-30 -8 -16 23 -11
-16 -6 -39 -7 5
-20 -7 -38 -1 3
=>
-16 -6 -39 -7 5
-20 -7 -38 -1 3
-30 -8 -16 23 -11

-32 5 -3 -1 13 2
-1 21 -9 -13 -2 15
19 -23 7 12 4 -27
-49 0 5 21 10 9
13 41 22 -3 0 32
-7 50 1 -46 -8 36
33 -35 -5 2 1 -15
-28 -6 -11 -7 -12 -3
5 10 -1 -18 0 4
1 -9 9 4 -5 0
=>
-28 -6 -11 -7 -12 -3
-1 21 -9 -13 -2 15
33 -35 -5 2 1 -15
-32 5 -3 -1 13 2
5 10 -1 -18 0 4
-7 50 1 -46 -8 36
-49 0 5 21 10 9
19 -23 7 12 4 -27
1 -9 9 4 -5 0
13 41 22 -3 0 32

41 8 34 45 5 -25 11 -41 25 -37 43 -23 -28
-19 1 -26 -30 -12 26 6 19 -9 36 -27 15 38
=>
-19 1 -26 -30 -12 26 6 19 -9 36 -27 15 38
41 8 34 45 5 -25 11 -41 25 -37 43 -23 -28

27 17 9 10 6 7 19 -8
11 -11 8 -5 5 11 20 -6
12 27 -4 -14 -12 -8 0 6
0 11 3 20 -14 -5 10 -21
29 39 -34 7 -12 -12 -10 28
=>
29 39 -34 7 -12 -12 -10 28
12 27 -4 -14 -12 -8 0 6
0 11 3 20 -14 -5 10 -21
11 -11 8 -5 5 11 20 -6
27 17 9 10 6 7 19 -8

25 -11 -19 10 40 -18 -29
-28 20 24 34 -26 -3 8
20 41 26 3 -38 -5 1
18 43 39 -42 -8 -7 19
17 -11 27 19 17 14 34
29 -7 11 23 -3 43 11
43 -16 35 -4 12 11 27
11 15 10 10 26 35 -21
6 28 32 -40 -33 -9 -43
23 -37 -36 4 16 -29 -38
-38 22 15 2 39 36 30
-16 -36 -40 2 -40 34 -14
=>
-16 -36 -40 2 -40 34 -14
23 -37 -36 4 16 -29 -38
25 -11 -19 10 40 -18 -29
11 15 10 10 26 35 -21
29 -7 11 23 -3 43 11
-38 22 15 2 39 36 30
-28 20 24 34 -26 -3 8
20 41 26 3 -38 -5 1
17 -11 27 19 17 14 34
6 28 32 -40 -33 -9 -43
43 -16 35 -4 12 11 27
18 43 39 -42 -8 -7 19

7 -18 9 -4 -2 13 -5
15 1 6 32 -4 -4 -4
8 5 -2 14 7 -2 1
-17 -12 -17 -12 -3 -9 3
9 -2 23 15 -2 1 10
41 4 2 5 0 0 -2
19 14 0 10 -1 7 -2
=>
-17 -12 -17 -12 -3 -9 3
8 5 -2 14 7 -2 1
19 14 0 10 -1 7 -2
41 4 2 5 0 0 -2
15 1 6 32 -4 -4 -4
7 -18 9 -4 -2 13 -5
9 -2 23 15 -2 1 10
---
-17 -3 24 -4 13 -2 18 -8 31 14 15 -15
20 -29 28 -2 -31 -41 -14 2 19 -21 9 17
-5 -1 -28 14 -3 5 9 21 -23 11 -8 11
33 1 -7 18 -29 -12 1 9 -20 -12 4 1
-16 -18 9 1 -19 -13 -12 2 12 0 -3 4
=>
-17 20 -5 33 -16
-3 -29 -1 1 -18
24 28 -28 -7 9
-4 -2 14 18 1
13 -31 -3 -29 -19
-2 -41 5 -12 -13
18 -14 9 1 -12
-8 2 21 9 2
31 19 -23 -20 12
14 -21 11 -12 0
15 9 -8 4 -3
-15 17 11 1 4

-15 13 20 16 19 1
-13 2 23 10 20 -7
2 -8 6 -3 7 -5
-18 23 2 33 5 -13
30 -24 -4 -40 7 16
13 -23 -9 -21 -8 4
-25 -16 19 11 3 -10
-14 15 1 20 -2 -5
-27 13 31 28 27 -8
=>
-15 -13 2 -18 30 13 -25 -14 -27
13 2 -8 23 -24 -23 -16 15 13
20 23 6 2 -4 -9 19 1 31
16 10 -3 33 -40 -21 11 20 28
19 20 7 5 7 -8 3 -2 27
1 -7 -5 -13 16 4 -10 -5 -8

11 -24 -9 -7 -12 12 -19
14 -8 -2 15 -50 -3 -8
=>
11 14
-24 -8
-9 -2
-7 15
-12 -50
12 -3
-19 -8

-1 10 -1 5 -17
-2 -2 1 -43 33
-4 -17 -5 5 5
-2 12 1 -23 3
-2 -15 -3 -10 18
0 6 -2 18 -25
-2 -12 -2 -23 25
-4 -15 -7 30 -19
3 7 3 -27 17
0 9 3 -39 21
0 4 3 -44 31
-2 10 2 -34 14
=>
-1 -2 -4 -2 -2 0 -2 -4 3 0 0 -2
10 -2 -17 12 -15 6 -12 -15 7 9 4 10
-1 1 -5 1 -3 -2 -2 -7 3 3 3 2
5 -43 5 -23 -10 18 -23 30 -27 -39 -44 -34
-17 33 5 3 18 -25 25 -19 17 21 31 14

22 35 -7 32 20 6 31 -19 14 2 24 1 45 -32 42
11 35 0 37 45 -13 -26 -25 20 16 14 9 24 -37 14
=>
22 11
35 35
-7 0
32 37
20 45
6 -13
31 -26
-19 -25
14 20
2 16
24 14
1 9
45 24
-32 -37
42 14

-47 -23 -6
34 15 12
=>
-47 34
-23 15
-6 12
---
31 13 1 10 6 -10 -7 36
18 -10 29 18 28 0 -7 18
-27 -1 -16 -12 -20 14 18 -12
9 0 21 28 24 -6 -20 18
6 38 12 12 -11 -1 19 -21
-16 10 -15 -13 -27 21 15 -6
=>
-16 10 -15 -13 -27 21 15 -6
6 38 12 12 -11 -1 19 -21
9 0 21 28 24 -6 -20 18
-27 -1 -16 -12 -20 14 18 -12
18 -10 29 18 28 0 -7 18
31 13 1 10 6 -10 -7 36

6 39 2
-3 1 0
-18 22 0
2 4 5
0 16 2
13 22 -5
19 -27 -1
=>
19 -27 -1
13 22 -5
0 16 2
2 4 5
-18 22 0
-3 1 0
6 39 2

-1 3
14 49
3 17
-2 -13
-13 -49
-14 -49
-13 -46
=>
-13 -46
-14 -49
-13 -49
-2 -13
3 17
14 49
-1 3

-34 34 1 13
49 -30 -2 -20
=>
49 -30 -2 -20
-34 34 1 13

21 -43 10 -5 -17 26 9 -12 -36 21
2 -31 27 11 -15 22 27 -38 -17 43
=>
2 -31 27 11 -15 22 27 -38 -17 43
21 -43 10 -5 -17 26 9 -12 -36 21

11 0 -36 -4 -6 -1 -1
8 1 -50 -6 1 -2 -6
1 3 -20 15 -5 0 -3
=>
1 3 -20 15 -5 0 -3
8 1 -50 -6 1 -2 -6
11 0 -36 -4 -6 -1 -1

2 -25 -7 -7 -7 21 -11 -14 -28 -11 -12 -11
-10 -25 0 -11 -39 25 -21 -1 -11 -5 -19 -8
2 -2 7 7 -2 8 -19 -2 -1 0 -15 14
-12 0 -28 19 15 -16 17 -24 -3 15 -1 11
=>
-12 0 -28 19 15 -16 17 -24 -3 15 -1 11
2 -2 7 7 -2 8 -19 -2 -1 0 -15 14
-10 -25 0 -11 -39 25 -21 -1 -11 -5 -19 -8
2 -25 -7 -7 -7 21 -11 -14 -28 -11 -12 -11
---
13 7 -51
-5 10 -12
11 -13 35
=>
-51 10 11

-21 -23 50
24 14 -38
22 -20 -7
22 -25 13
29 -8 -23
=>
50 14 22

-10 22 24
18 6 30
32 18 -5
33 45 13
-28 44 2
=>
24 6 32

-1 22 -4 25
-26 22 -19 41
=>
25 -19

0 0 10 5 -2
16 5 42 37 -7
=>
-2 37

16 -6
45 9
12 -6
-19 -11
=>
-6 45

11 -18 -22
37 -25 4
=>
-22 -25

19 -46 -32 26 13
-13 8 -2 43 -17
=>
13 43
---
13 1 -18 -12 2 -2 -17 0 10 5
3 -13 -11 -1 5 3 44 1 -10 -9
-6 -1 16 7 8 2 -30 -11 1 -5
0 16 13 12 3 -3 -37 2 -6 -6
13 -1 -18 -10 2 -4 -16 -1 10 5
13 -3 -20 -10 2 -4 -13 1 11 6
=>
13 -3 -20 -10 2 -4 -13 1 11 6
13 -1 -18 -10 2 -4 -16 -1 10 5
0 16 13 12 3 -3 -37 2 -6 -6
-6 -1 16 7 8 2 -30 -11 1 -5
3 -13 -11 -1 5 3 44 1 -10 -9
13 1 -18 -12 2 -2 -17 0 10 5

12 28 10 -2 20
11 13 12 1 20
-3 -5 14 14 -7
33 25 3 12 11
-37 -44 -12 13 -16
-35 -31 -5 14 -13
20 19 -4 -4 8
36 44 -6 2 9
49 30 7 11 28
10 1 8 2 10
=>
10 1 8 2 10
49 30 7 11 28
36 44 -6 2 9
20 19 -4 -4 8
-35 -31 -5 14 -13
-37 -44 -12 13 -16
33 25 3 12 11
-3 -5 14 14 -7
11 13 12 1 20
12 28 10 -2 20

-1 19 -8 6 -5 10 33
35 15 -34 -11 -26 -21 21
-17 -46 24 19 31 19 -6
-1 -15 26 2 5 -21 23
-33 -50 22 21 33 20 -21
-11 -10 3 -6 39 -25 -2
-21 -20 11 35 25 20 -5
5 -8 7 -17 19 4 -31
7 7 -9 -7 -5 -1 8
=>
7 7 -9 -7 -5 -1 8
5 -8 7 -17 19 4 -31
-21 -20 11 35 25 20 -5
-11 -10 3 -6 39 -25 -2
-33 -50 22 21 33 20 -21
-1 -15 26 2 5 -21 23
-17 -46 24 19 31 19 -6
35 15 -34 -11 -26 -21 21
-1 19 -8 6 -5 10 33

7 11
-28 14
5 -1
-3 3
-15 -2
-50 21
17 -4
-15 18
-16 5
=>
-16 5
-15 18
17 -4
-50 21
-15 -2
-3 3
5 -1
-28 14
7 11

7 9 11 9 10 -4 3 -15 -2 11 3 -13 -2 6 3
2 -26 -18 3 -24 -2 6 -7 -17 -12 1 -7 -6 8 -7
-8 -17 16 11 1 -6 8 -7 -30 -8 11 -25 -8 4 27
-16 -3 5 20 8 -23 4 -17 -11 12 14 -38 -14 13 -3
=>
-16 -3 5 20 8 -23 4 -17 -11 12 14 -38 -14 13 -3
-8 -17 16 11 1 -6 8 -7 -30 -8 11 -25 -8 4 27
2 -26 -18 3 -24 -2 6 -7 -17 -12 1 -7 -6 8 -7
7 9 11 9 10 -4 3 -15 -2 11 3 -13 -2 6 3

18 38 -22 -28
-8 12 0 -21
-3 6 -17 15
20 46 -5 -31
=>
20 46 -5 -31
-3 6 -17 15
-8 12 0 -21
18 38 -22 -28
